Each row has a name. Each piece below is followed by the name of the row it came from, unless a question asks for something else. Each question is about the rows just above it.

[ 74 103 104  95 102 131 154 130] : A
[ 93  99 116 139 138  72  81 122] : G
[103 155 123 131 152 166 131 180] : Z
[158 122 156 162  98 173 176 125] : E
[122  98 173 176 125 156 158 163] : F
[132  87 127 115  87 103 144  85] : J
[ 95 103 130 131 154  74 103 102] : N
Which row holds these entries in another order? [ 98 122 125 156 158 162 173 176] => E
Which row holds these entries in another order? [ 74  95 102 103 103 130 131 154] => N

[145 154 124 155 136 134 141 116 124 140  99 134 107  88 112 131 148  93
 141 158 101 120  97]  R
[ 93 141 131  88 137 154 134 116 124  98 121 111 134 136 155 121 141 107
 140 148 143  99 145]  P
[100 171 116 111 179 139 177  84 130 168 149 146 116  98 107 151 171 125
  91  90 157 110 133]  C
[145 154 124 155 136 134 141 116  98 140  99 134 107  88 112 131 148  93
 141 143 121 121 137]  K
Put [ 88  93  98  99 107 111 116 121 121 124 131 134 134 136 137 140 141 141
 143 145 148 154 155] back in order: which row is it? => P
[121 121 137 145 154 124 155 136 134 141 116  98 140  99 134 107  88 112
 131 148  93 141 143] is which row reordered? => K

[168 116 111 111] -> D
[125 121 111 136] -> L
[168 126 111 110] -> W
[167 126 127 112] -> X
[169 139 116 115] -> Y
[136 111 121 126] -> S
The one value in S and D: => [111]
Which row holds these entries in another order? [110 111 126 168] => W
[136 121 126 111] is which row reordered? => S
The one value in X and W: => [126]
The row with [167 126 127 112] is => X
Put [121 136 125 111] back in order: which row is it? => L
The one value in Y and D: => [116]

[128 127 137 109  99 132 135] = fefib
[133 107 160  87 136  97 142] = dogo
[108  88 136 138 147  95 131] = munor
[133 127 137 109  99 128 135] = ferof
[112  97 126 148 128 128 128] = Fati
[133 145 156 121 133  96 164] = bove
[135 148  97 127 121 112  62] = nofof
[ 95 147 136 108 131  89 138] = mez
Put [138  89 131 108 136 147  95] back in order: which row is it? => mez
[131  95 147 138 136  88 108] is which row reordered? => munor
Shared by Fati and ferof: => [128]

[108  67 125  67 129 136] = B
[108  67 107 136  67 129] = M
[108  67 126  66 144 128] = U
[129  67 136 107  67 108] is which row reordered? => M
The row with [108  67 107 136  67 129] is => M
asked: [108  67 126  66 144 128] => U
Which row holds these entries in another order? [ 66  67 108 126 128 144] => U

[124 126 129 111 122] -> H
[113 123 117 130  78] -> Q
[123 126 124 129 111] -> T
Which row holds these entries in another order? [ 78 130 117 123 113] => Q
Put [111 123 126 124 129] back in order: which row is it? => T
Put [123 129 126 124 111] back in order: which row is it? => T

[118 132 128 134 118 122 132 123 119 100 139 124  92 126] -> geno
[124 170 124 117 122 134 133 117  98 123  99 140 117 116] -> let
[130 180 126 132 125 128 125 124 143 138 126 133 127 116] -> zaba
[124  98 117 123 140 123  99 116 124 133 117 117 134 170] -> Zike
[137 138 132 118 131 117 139 139 134 143 128 136 146 116] -> Sudo
[122 108 117 120 137 114 109 119 122 132 120 124 134 151] -> feb
[133 126 128 143 124 180 126 132 138 125 117 127 125 130] -> Pume
[124  98 117 123 140 123  99 116 124 142 120 132 143 127] -> dok
Which row holds these entries in another order? [ 98  99 116 117 117 117 123 123 124 124 133 134 140 170] => Zike
Put [130 125 127 117 125 138 132 126 180 124 143 128 126 133] back in order: which row is it? => Pume

[131 132 125 131 131 133 133 124 127]  sumor
[137 128 108 108 115 133 130 132 131]  nevul
[148 139  75 123 132  94 103 164 115]  das
[136 146 139 153  62 171 114  86 124]  legat
[132 148 123  75 115 139  94 103 164] is which row reordered? => das
Which row holds these entries in another order? [ 62 171 114  86 124 136 146 139 153] => legat
Shared by das and legat: => [139]
Shared by das and sumor: => [132]
Which value is in both sumor and legat? => [124]
Put [164 103 139 123  75 148 115  94 132] back in order: which row is it? => das
[108 128 132 130 137 131 133 108 115] is which row reordered? => nevul

